Below is a small trained network, with its code and all its weights. Each question gives an input and a target symbol and asks what happens when units are switched off, that is, made to give their printed mean instead of their output.

import numpy as np


def w(rows, s, z=0):
    codes = np.array(rows[::2]) - 128.0
    scale = np.full(codes.shape[1], s)
    scale[-1] = z or s
    return codes * scale


def f(y):
    return np.maximum(y, 0)


def softmax(a):
    e = np.exp(a - a.max(-1, keepdims=True))
    return e / e.sum(-1, keepdims=True)


def log_softmax(a):
    a = a - a.max(-1, keepdims=True)
    return a - np.log(np.exp(a).sum(-1, keepdims=True))


def net(x, mask):
    ids = ['ΓΛΞΦαβεηθσω'.index(c) for c in x.split()]
    T = len(ids)
    res = E[ids] + P[:T]
    r = res
    for j in range(3):
        rows = slice(4 * j, 4 * j + 4)
        q, k, v = (r @ M[0][rows].T for M in (Q, K, V))
        z = softmax(np.where(np.tri(T) > 0, q @ k.T / 4**0.5, -1e9)) @ v
        o = O[0][rows]
        res = res + np.where(mask[j], z, o[:, -1]) @ o[:, :-1]
    y = f(res @ A[0][:, :-1].T + A[0][:, -1])
    res = res + np.where(mask[3:7], y, B[0][:, -1]) @ B[0][:, :-1]
    return log_softmax(res[-1] @ U[:, :-1].T + U[:, -1])


Q, K, V, O, A, B = {}, {}, {}, {}, {}, {}
E = w([
[121,72,92],'Γ',
[174,101,153],'Λ',
[88,164,188],'Ξ',
[171,102,153],'Φ',
[222,105,87],'α',
[61,92,146],'β',
[154,158,254],'ε',
[168,103,154],'η',
[107,60,56],'θ',
[155,215,135],'σ',
[155,44,191],'ω',
],0.015)
P = w([
[68,254,67],'0',
[110,149,94],'1',
[113,139,100],'2',
[107,141,97],'3',
[116,137,104],'4',
[118,140,112],'5',
[115,139,108],'6',
[115,135,108],'7',
[121,135,109],'8',
[125,129,114],'9',
[126,129,114],'10',
[130,130,119],'11',
],0.0075)
Q[0] = w([
[95,206,137],'H0',
[125,109,76],'H0',
[88,85,114],'H0',
[163,134,58],'H0',
[53,101,132],'H1',
[119,87,241],'H1',
[96,164,129],'H1',
[198,80,139],'H1',
[138,178,140],'H2',
[119,144,153],'H2',
[122,94,196],'H2',
[3,125,135],'H2',
],0.021)
K[0] = w([
[76,190,127],'H0',
[127,101,75],'H0',
[98,64,125],'H0',
[158,142,50],'H0',
[91,64,160],'H1',
[25,182,142],'H1',
[140,117,173],'H1',
[110,173,52],'H1',
[118,182,134],'H2',
[115,141,150],'H2',
[144,92,190],'H2',
[4,77,154],'H2',
],0.021)
V[0] = w([
[141,125,141],'H0',
[105,160,128],'H0',
[102,192,158],'H0',
[138,105,119],'H0',
[114,196,124],'H1',
[113,165,164],'H1',
[101,144,197],'H1',
[119,149,113],'H1',
[246,80,229],'H2',
[41,120,61],'H2',
[188,95,227],'H2',
[147,145,109],'H2',
],0.012)
O[0] = w([
[117,154,127,113],'H0',
[177,88,155,134],'H0',
[207,97,177,111],'H0',
[99,144,111,133],'H0',
[129,56,149,134],'H1',
[96,96,124,117],'H1',
[69,125,115,114],'H1',
[135,104,144,142],'H1',
[76,251,107,3],'H2',
[154,71,162,231],'H2',
[64,188,112,46],'H2',
[150,135,120,115],'H2',
],0.012,0.0053)
A[0] = w([
[62,121,222,252],'N0',
[176,180,245,181],'N1',
[188,109,70,221],'N2',
[67,77,79,102],'N3',
],0.012,0.0042)
B[0] = w([
[147,146,253,235],'N0',
[228,178,85,189],'N1',
[16,225,55,255],'N2',
[122,59,75,206],'N3',
],0.015,0.0095)
U = w([
[109,76,62,147],'Γ',
[188,117,115,106],'Λ',
[143,119,145,142],'Ξ',
[161,143,138,147],'Φ',
[125,196,109,79],'α',
[39,173,207,166],'β',
[133,139,155,61],'ε',
[254,107,176,137],'η',
[255,138,78,197],'θ',
[96,17,197,154],'σ',
[141,201,205,1],'ω',
],0.0069,0.0064)

Each question gives the input, a string of symbols that net reads in full, and the target symbol t.
The units are the heads (4 rows each of Q, K, V and O) and the neurons (one row each of A and B). Each row of codes is followed by its name. A weight is (code - 128) times the scale printed after its matrix; where a second scale follows, it is the last column's (O, A, B and U).
mask holds one flag per unit, heads first, then neurons. A switched-off unit (its flag False) gives its mean, the last column of its rows in O or B, instead of its output. The means were averaged over made-up inputs and are rounded, as every weight is.
A unit's drop is (log p(t) with every unit on - log p(t) with that unit switched off) / (log p(t) with every unit on - log p(t) with every unit switched off).
The circuit of an input: a set's keep is (log p(t) with only the set's units on - log p(t) with every unit switched off) / (log p(t) with every unit on - log p(t) with every unit switched off). Starting from all 7 units, units are removed one at a time, each time the one whose removal leaves the highest keep (on an exact tie, the one counted first), for as long as the keep stays at least 0.8.
units of the circuit, in order: the units of the circuit, biggest drop first
unit that matters most: the unit with the biggest drop
k most important neurons: the k neurons with the biggest drops, biggest first
heads that matter: for each layer, one digit per head in row order, 1 if its drop is at least 0.15 and else 0, layers parted by /
drop when u is switched off: that unit's drop, to one decimal
input β β Γ Λ Φ Λ Φ, target β: 2 most important neurons => [N1, N3]
input σ θ ε Γ Φ Φ θ θ Φ σ Λ, target σ: unit that matters most => H1
input η Γ θ Γ θ β ε, target ω: units of the circuit, in order => [H2, N0, N1, H0]
input θ β β β Γ, target Γ: units of the circuit, in order => [N0, N2, H2]
input β β β β θ Ξ Λ η β β Ξ η, target β: heads that matter => 011
input Λ α θ α ω, target β: heads that matter => 101
input σ β Φ β Φ, target σ: heads that matter => 010
input θ Ξ β, target σ: heads that matter => 000
input β θ Γ θ θ Λ θ θ α Ξ ω, target β: heads that matter => 001
input θ β Ξ Ξ ε Ξ, target η: 3 most important neurons => [N2, N1, N0]
input β β Φ β Λ, target β: 2 most important neurons => [N1, N3]
input Φ θ ε β β σ, target θ: 3 most important neurons => [N1, N0, N2]
input β Ξ β Ξ β β Φ β β θ, target Γ: 3 most important neurons => [N0, N3, N2]
input σ β β Γ β β θ η, target σ: units of the circuit, in order => [H1]
input σ σ θ, target Γ: 2 most important neurons => [N2, N0]
input β β ε β β η ε Φ α, target α: drop when N2 is switched off => 0.0
input β θ Λ β Ξ Ξ, target η: drop when H0 is switched off => 0.4
input θ θ β β α θ ε, target ω: drop when N0 is switched off => 0.5
input σ θ Λ, target σ: drop when N1 is switched off => 0.3
input η Φ θ σ Φ Λ ε ε β α, target α: units of the circuit, in order => [H2]
